Each row is followed by its class.
-53	-7	24	12	13	2	8	-13	-4	-34	-10	-31	-33	46	-50	50	-97	42	-11	-44	51	-56	-17	-33	-18	26	36	58	-75	11	-4	-36	18	31	-31	-99	-4	7	14	26	39
Q862
-65	-13	57	15	22	11	-5	-20	3	-36	-4	-15	-23	40	-24	30	-83	48	-14	-46	35	-39	-9	-42	-13	26	61	63	-83	0	18	-26	29	25	-32	-106	-7	21	-1	27	38
Q738
-58	-71	0	0	34	-15	12	-17	-41	-14	16	-50	-32	25	-48	26	-90	32	-16	-71	0	-65	-29	-54	-4	36	42	31	-83	14	-1	-63	20	27	-33	-80	-6	-21	55	21	49
Q554
-49	-25	-39	-22	-1	11	-7	-38	-49	-18	-11	25	-29	47	-47	5	27	5	23	-83	26	-48	22	-14	-31	25	57	41	-36	-32	-36	12	-58	39	31	-27	22	14	59	29	-28
Q132
-54	-16	-52	-23	-12	29	-33	-38	-50	-45	-15	52	-11	35	-57	-5	51	23	40	-85	39	-64	9	17	-37	11	54	16	-23	-60	-27	20	-71	19	30	-4	17	24	33	2	-24
Q264
-51	-8	38	9	26	-4	9	-8	-16	-28	-5	-32	-38	46	-40	50	-90	41	-16	-54	39	-51	-17	-42	-13	29	33	69	-80	9	2	-32	17	42	-26	-108	0	11	15	31	28
Q132
-55	-22	25	-3	38	-11	5	-18	-24	-22	21	-27	-34	42	-42	48	-86	37	-25	-62	27	-52	-30	-41	-9	32	39	60	-85	8	23	-37	16	34	-27	-101	-2	20	21	17	33
Q554
-66	-8	-43	-17	-20	26	-29	-43	-41	-30	-26	53	-15	36	-47	4	57	16	42	-84	33	-45	13	12	-38	25	55	30	-14	-51	-24	14	-68	21	21	-35	24	19	39	13	-32
Q416
-66	0	40	14	20	4	2	-10	-6	-35	6	-15	-22	36	-49	55	-81	40	-10	-51	54	-51	-32	-26	-33	27	35	66	-71	0	28	-30	15	33	-36	-114	-6	28	-2	18	37
Q416
-52	-38	9	1	33	-5	8	-1	-37	-23	4	-57	-32	30	-68	40	-77	27	-6	-59	27	-79	-33	-47	-6	34	34	37	-72	11	1	-49	8	39	-28	-88	-13	-7	40	16	37
Q132
-47	-14	34	16	21	-1	8	-1	-4	-27	-15	-29	-32	48	-36	36	-97	59	-11	-52	58	-51	-28	-46	-13	28	33	72	-73	6	10	-34	25	28	-30	-112	-10	21	0	31	39
Q164
-59	-53	2	2	25	-4	17	-9	-44	-13	7	-55	-24	29	-56	28	-78	38	-12	-62	14	-69	-30	-51	-10	32	39	28	-77	19	5	-53	20	36	-33	-80	-6	-16	28	16	51
Q554
-58	-22	-51	-34	-2	20	-26	-46	-54	-26	-1	30	-13	34	-51	-5	48	12	35	-84	22	-66	15	4	-22	25	49	20	-29	-60	-25	8	-67	28	39	-5	23	18	48	8	-30
Q647
-59	-54	12	17	7	8	2	-15	-38	-18	-2	-50	-24	24	-43	26	-77	54	-4	-53	14	-67	-19	-53	-2	41	52	24	-68	1	-21	-56	14	20	-36	-77	-13	-25	27	26	43
Q647
-62	-57	6	9	22	0	3	-14	-51	-20	13	-38	-20	25	-48	22	-65	32	-11	-58	11	-72	-30	-45	-8	37	57	19	-73	3	0	-52	21	24	-35	-77	-9	-11	29	16	47
Q554
-53	-7	28	-4	32	4	12	-12	-9	-35	0	-17	-39	59	-50	55	-90	32	-6	-41	46	-50	-27	-38	0	23	39	52	-77	18	22	-35	21	39	-26	-100	-10	26	3	12	30
Q519
-66	-57	-4	0	21	-9	8	-9	-45	-19	10	-61	-25	25	-69	39	-66	28	-5	-69	6	-75	-30	-45	-13	42	39	40	-68	6	-1	-62	4	25	-30	-91	-12	-17	54	17	32
Q416
-53	-28	51	7	19	5	-5	-24	-9	-31	5	-4	-26	38	-26	43	-87	38	-19	-37	35	-44	-13	-33	-3	36	52	55	-70	4	15	-31	21	17	-37	-101	1	24	9	29	40
Q196
-52	-11	36	11	22	4	7	-5	-12	-31	7	-26	-26	48	-41	36	-91	41	-11	-46	60	-57	-35	-34	-14	24	39	56	-72	-2	18	-26	23	29	-28	-100	-4	28	1	21	33
Q164
-56	-50	10	4	28	-5	12	-5	-33	-12	0	-53	-32	28	-50	31	-82	33	-11	-70	4	-72	-21	-51	-7	35	34	42	-70	18	3	-51	12	34	-32	-94	2	-25	49	27	34
Q132
-56	-50	12	9	20	10	4	-5	-36	-25	7	-35	-24	27	-46	30	-73	58	-6	-64	4	-69	-31	-42	-11	34	43	39	-72	13	9	-48	24	12	-42	-90	0	-12	23	16	35
Q264
-52	0	-37	-23	-7	27	-16	-39	-55	-36	-15	40	-19	47	-55	5	51	11	34	-72	51	-49	14	3	-30	19	57	33	-38	-48	-35	16	-54	39	25	-18	18	29	33	12	-32
Q132
-56	-15	-55	-26	-4	10	-18	-42	-22	-32	-9	37	-14	38	-48	-6	40	14	31	-94	17	-62	25	3	-36	16	54	31	-19	-54	-40	0	-61	17	31	-21	29	14	55	19	-16
Q862
-55	-28	34	17	16	21	-4	-10	-18	-41	3	-15	-18	39	-41	31	-72	39	-11	-31	42	-56	-16	-31	-17	22	67	43	-72	-5	14	-31	30	25	-31	-89	-15	18	-4	8	36
Q738
-56	-20	-35	-19	-2	30	-25	-41	-46	-37	-1	52	-19	36	-46	5	41	18	31	-84	31	-45	12	7	-36	19	64	22	-30	-45	-20	18	-56	22	24	-24	22	25	27	15	-27
Q264
-61	-22	35	5	28	8	4	-12	-14	-28	8	-21	-25	41	-31	42	-83	39	-15	-42	47	-47	-24	-22	-9	35	44	56	-76	2	29	-35	24	31	-28	-98	5	28	5	19	26
Q164
-50	-14	26	16	14	7	4	-12	-13	-39	-11	-13	-38	55	-43	46	-84	44	-1	-38	44	-49	-21	-42	-5	24	51	39	-69	10	-9	-39	25	26	-31	-95	-16	14	1	23	37
Q519
-44	-20	-59	-23	-14	21	-16	-33	-57	-27	-20	13	-19	35	-64	-5	48	16	33	-86	29	-66	14	-7	-28	13	47	11	-21	-43	-53	6	-73	36	30	-10	18	5	45	12	-30
Q132
-55	1	30	-3	28	2	11	-12	-1	-32	8	-29	-28	46	-51	45	-90	42	-10	-52	39	-59	-23	-29	-22	28	25	65	-84	15	24	-34	30	31	-33	-106	6	17	11	16	35
Q862
-55	-77	-4	-7	36	-7	18	-3	-34	-10	9	-71	-31	25	-56	23	-89	40	-10	-63	9	-68	-30	-55	3	40	35	34	-74	22	5	-73	19	34	-35	-85	-9	-22	50	18	40
Q164
-54	-35	-57	-33	-9	19	-16	-44	-55	-19	-5	16	-20	31	-51	-2	53	20	33	-96	2	-60	23	-2	-31	26	56	22	-30	-57	-50	-3	-64	26	31	-5	21	1	61	15	-34
Q647
-55	-20	-48	-24	-10	21	-18	-44	-53	-34	-3	36	-20	37	-57	-2	39	24	33	-81	45	-45	21	-3	-34	14	50	29	-43	-34	-34	21	-61	32	30	-10	23	20	39	19	-22
Q264
-43	-27	-56	-31	-27	27	-21	-44	-49	-33	-16	37	-11	31	-52	-8	55	24	34	-88	19	-59	13	4	-24	21	48	16	-18	-50	-43	11	-69	14	21	-4	23	8	40	7	-28
Q196
-62	-34	-39	-27	-12	24	-23	-50	-31	-36	-16	45	-14	36	-37	-9	49	9	33	-82	5	-41	31	4	-34	14	78	15	-21	-56	-34	12	-63	23	32	-12	21	15	52	14	-31
Q738
-53	-9	34	12	20	2	14	-9	13	-33	-11	-20	-32	51	-34	48	-105	50	-17	-45	35	-47	-13	-37	-20	22	38	67	-77	22	15	-35	36	31	-32	-107	-4	15	2	29	42
Q862
-50	-30	-50	-30	-18	16	-9	-39	-43	-31	-20	35	-27	48	-45	7	34	19	25	-76	26	-39	16	-11	-13	16	51	29	-25	-37	-53	7	-56	18	24	-16	15	6	44	20	-25
Q196
-63	-34	-38	-32	-16	23	-13	-47	-44	-32	-6	13	-12	32	-46	-10	47	9	24	-75	14	-45	31	-2	-31	17	77	22	-35	-49	-48	9	-63	22	37	-9	26	19	51	12	-37
Q738
-64	1	-25	-19	-7	21	-19	-45	-22	-28	-17	52	-21	51	-40	-8	27	8	33	-75	46	-36	26	-3	-42	22	61	45	-28	-33	-21	18	-48	33	34	-27	28	29	40	34	-14
Q862
-44	-13	-44	-9	-21	26	-19	-34	-47	-33	-22	45	-14	48	-47	-2	47	15	36	-87	29	-60	13	4	-38	18	60	22	-17	-55	-40	17	-59	25	28	-16	21	18	35	17	-32
Q132
-64	-16	-54	-19	-19	17	-18	-39	-34	-33	-25	43	-11	36	-47	-1	47	26	39	-105	20	-46	10	3	-44	19	44	33	-17	-48	-29	7	-68	24	24	-24	20	8	42	16	-30
Q416
-58	-44	2	8	9	0	7	-8	-25	-15	-11	-56	-32	22	-46	23	-85	64	-7	-80	9	-64	-25	-61	-9	30	25	45	-67	5	-15	-58	8	22	-34	-85	-9	-43	43	30	43
Q647
-62	-28	-40	-21	-12	25	-22	-38	-36	-27	-30	39	-17	42	-39	-19	47	11	35	-84	22	-46	30	-8	-31	12	71	37	-22	-49	-34	15	-53	22	34	-23	21	8	50	22	-28
Q738
-61	-26	-36	-24	-7	21	-14	-34	-33	-26	-25	19	-22	42	-43	-10	28	9	28	-84	34	-42	25	-11	-27	14	60	43	-25	-34	-28	13	-62	31	42	-25	23	15	52	20	-29
Q738
-57	-49	25	14	19	5	9	-9	-19	-26	0	-46	-28	34	-43	34	-87	36	-11	-50	11	-59	-19	-57	-6	28	59	44	-66	13	4	-46	23	26	-32	-95	-13	-8	36	26	39
Q738
-52	-17	47	5	18	6	2	-17	-9	-35	1	-7	-25	39	-35	44	-86	47	-17	-37	49	-42	-18	-33	-12	29	37	59	-75	8	11	-28	25	26	-35	-98	-2	24	-7	26	41
Q196
-62	-21	-37	-23	-17	18	-14	-54	-53	-26	-12	54	-17	41	-34	-1	49	7	20	-79	27	-31	27	6	-41	19	74	23	-34	-46	-35	22	-51	22	28	-27	32	22	39	24	-31
Q554
-57	-32	-43	-11	-22	24	-10	-33	-52	-21	-6	21	-13	38	-37	-16	40	22	21	-76	41	-44	20	-12	-26	27	75	28	-29	-42	-40	11	-51	22	26	-20	24	14	31	24	-25
Q164
-54	-25	-42	-38	-9	20	-17	-40	-43	-29	-10	40	-13	34	-49	-9	47	9	31	-85	22	-60	10	4	-25	19	49	25	-21	-54	-30	12	-69	22	28	-6	26	16	40	8	-21
Q196
-54	-9	28	1	27	7	10	-8	-13	-34	-1	-14	-32	58	-46	48	-84	35	-4	-43	44	-54	-26	-35	-8	24	38	54	-76	16	21	-33	28	32	-24	-98	-2	25	-3	15	27
Q519
-66	-59	23	8	20	3	7	-8	-19	-22	-15	-51	-28	31	-36	15	-82	46	-7	-52	2	-54	-12	-59	-2	28	57	38	-69	14	-10	-57	27	19	-31	-97	-14	-21	33	27	41
Q738
-57	-19	-51	-28	-13	24	-24	-38	-43	-29	-10	36	-8	34	-44	-15	54	21	33	-79	37	-57	13	13	-30	17	54	18	-18	-63	-33	11	-68	22	34	-8	31	28	35	8	-31
Q164
-59	-17	-51	-24	-14	27	-27	-45	-45	-40	-8	62	-12	48	-44	0	55	6	37	-76	20	-55	15	10	-24	20	72	2	-13	-51	-25	14	-60	18	31	-13	24	25	31	6	-37
Q519
-46	-70	-2	-3	26	-10	1	-7	-45	-12	10	-67	-33	32	-52	9	-78	51	-14	-60	7	-71	-26	-62	5	41	45	40	-75	5	-21	-70	15	16	-28	-85	-12	-13	52	22	32
Q164
-61	-70	5	4	24	9	4	-16	-38	-21	8	-58	-20	21	-56	25	-67	35	-6	-55	3	-69	-18	-50	-1	38	62	24	-74	7	-2	-60	16	25	-37	-78	-15	-21	44	12	37
Q738
-57	-13	-51	-22	-24	28	-25	-41	-43	-27	-25	34	-10	35	-51	-4	48	26	39	-80	31	-66	13	1	-32	10	47	9	-14	-63	-47	18	-76	23	34	3	19	10	37	11	-25
Q647
-73	-11	-41	-26	-3	15	-20	-46	-42	-34	-5	39	-11	39	-52	12	47	5	32	-85	33	-43	12	11	-36	24	57	34	-26	-49	-15	3	-67	33	33	-29	19	34	40	16	-32
Q416
-56	-15	-45	-26	-14	11	-21	-53	-36	-33	-10	53	-15	36	-33	-8	49	23	21	-92	10	-42	22	0	-35	9	62	21	-30	-59	-38	12	-59	18	27	-18	26	25	38	16	-18
Q554
-53	-27	-34	-29	-8	24	-13	-41	-48	-24	5	29	-14	43	-45	-12	43	11	25	-79	38	-44	16	0	-33	29	69	32	-37	-50	-22	10	-48	22	27	-26	28	32	40	13	-30
Q164
-53	-32	25	4	29	-5	0	-9	-16	-19	7	-37	-39	44	-43	43	-96	44	-16	-49	35	-54	-14	-46	-9	31	36	64	-77	2	4	-47	18	34	-15	-90	-10	11	24	28	34
Q647
-53	-29	30	2	38	-2	0	2	-9	-31	0	-17	-41	37	-46	50	-95	51	-17	-49	41	-51	-22	-32	-22	19	30	65	-70	14	17	-39	20	23	-27	-114	-7	20	13	19	34
Q264
-57	-33	-53	-32	-11	28	-7	-37	-56	-30	-7	5	-20	46	-54	-7	44	3	28	-74	29	-49	21	-4	-18	16	71	35	-39	-39	-40	4	-55	28	39	-7	19	14	54	4	-42
Q738
-54	-12	28	1	26	-4	8	-14	-2	-29	-6	-31	-33	45	-48	45	-96	40	-13	-47	39	-59	-14	-36	-14	31	33	66	-78	16	10	-39	21	30	-27	-107	2	14	20	26	34
Q862
-61	9	-29	-5	-31	22	-10	-43	-21	-33	-10	48	-14	46	-36	1	30	21	24	-73	44	-37	27	-6	-47	20	68	44	-29	-39	-35	26	-46	22	24	-31	34	21	25	36	-14
Q862
-50	-27	-52	-30	-27	18	-17	-48	-39	-30	-19	22	-8	30	-52	-6	44	28	29	-87	19	-56	23	5	-32	11	43	9	-19	-51	-63	6	-74	11	27	-5	24	10	44	17	-17
Q196
-55	-47	7	8	16	-3	2	-21	-20	-28	3	-43	-25	27	-50	32	-84	48	-11	-50	5	-65	-13	-46	-9	38	46	23	-68	18	-14	-58	16	26	-39	-85	-6	-18	33	26	42
Q862
-47	-29	-57	-23	-15	19	-21	-32	-54	-25	-20	27	-19	39	-52	-17	51	21	35	-100	7	-63	15	-8	-35	18	52	17	-21	-55	-55	3	-65	24	31	-9	21	-5	54	15	-27
Q132
-55	-31	-56	-45	3	12	-16	-39	-42	-23	1	21	-13	32	-56	-19	42	18	29	-98	26	-55	9	-2	-33	20	42	25	-28	-51	-22	2	-74	34	38	-6	29	20	54	9	-29
Q164
-65	-17	-18	-23	-4	28	-14	-38	-28	-32	-23	39	-18	49	-34	-12	37	2	32	-74	31	-36	27	-4	-33	11	80	41	-26	-49	-24	15	-47	27	39	-28	18	29	38	21	-21
Q738
-58	-31	-32	-22	-15	25	-8	-37	-32	-27	-35	18	-18	44	-44	-15	33	17	34	-76	27	-41	32	-10	-34	9	69	32	-29	-38	-48	7	-52	26	34	-24	16	14	44	22	-21
Q738
-63	-21	-22	-19	-13	23	-17	-42	-35	-31	-16	51	-15	37	-20	-19	41	22	26	-78	31	-29	24	1	-36	24	75	33	-26	-55	-32	12	-47	19	27	-29	29	27	35	28	-23
Q164
-56	-6	-35	-34	-14	21	-13	-45	-29	-35	-20	49	-15	44	-43	6	43	10	32	-79	38	-43	22	17	-32	9	45	33	-21	-52	-34	18	-64	26	34	-15	28	31	32	20	-24
Q196
-65	-46	-1	2	17	4	6	-8	-39	-24	-3	-61	-22	21	-67	33	-69	47	3	-63	11	-71	-37	-45	-9	35	27	29	-67	17	1	-65	5	31	-38	-86	-14	-18	35	10	41
Q416
-56	-5	-46	-25	-13	23	-21	-45	-32	-31	-7	45	-16	35	-43	6	52	24	37	-91	21	-56	16	8	-32	15	52	25	-19	-67	-37	11	-66	23	22	-15	23	19	40	10	-31
Q647
-55	-3	34	16	12	8	3	-13	-18	-32	-5	-28	-32	42	-39	49	-89	50	-8	-46	50	-56	-26	-37	-8	28	35	58	-71	-1	5	-32	18	35	-29	-96	-8	10	1	27	29
Q647
-68	-4	-42	-31	-7	19	-14	-45	-54	-32	-6	27	-14	40	-60	14	49	9	31	-74	46	-43	13	9	-34	25	50	40	-39	-37	-19	12	-66	46	32	-25	21	34	31	10	-37
Q416
-56	-19	-59	-30	-6	16	-13	-36	-42	-24	-15	20	-24	40	-47	8	33	15	28	-93	28	-59	15	2	-21	17	42	36	-24	-54	-32	4	-72	33	44	-14	21	8	44	15	-38
Q647
-56	-15	-44	-34	-3	11	-3	-35	-45	-16	-10	1	-25	41	-53	4	35	21	28	-84	29	-56	21	-11	-26	18	47	40	-30	-42	-49	0	-62	32	37	-27	21	18	46	19	-31
Q647
-60	-21	47	-6	30	4	13	-8	-9	-31	-15	-18	-31	49	-32	39	-88	40	-13	-43	45	-41	-18	-29	-6	25	32	73	-76	7	10	-40	32	22	-25	-103	0	19	4	24	44
Q196
-52	3	29	20	18	12	9	0	-17	-30	-8	-29	-28	54	-41	48	-89	56	-4	-52	55	-62	-37	-39	-10	25	30	64	-69	0	14	-31	24	35	-24	-94	-16	14	-14	22	36
Q647
-47	-16	11	2	27	-1	14	-1	-13	-29	-16	-30	-41	61	-52	46	-94	48	-9	-57	45	-59	-32	-49	0	23	29	63	-75	18	6	-44	18	28	-25	-105	-14	5	6	14	28
Q519
-45	-23	-54	-43	-11	24	-8	-39	-46	-24	-15	27	-22	42	-57	2	46	12	35	-88	24	-55	9	12	-28	17	36	31	-30	-47	-38	6	-62	21	28	-12	26	13	46	6	-26
Q196
-59	-26	20	11	17	-2	-1	-16	-25	-25	5	-48	-26	35	-60	55	-82	44	-13	-50	39	-62	-28	-42	-11	39	40	57	-79	7	5	-47	-1	33	-32	-98	-15	15	17	19	28
Q416
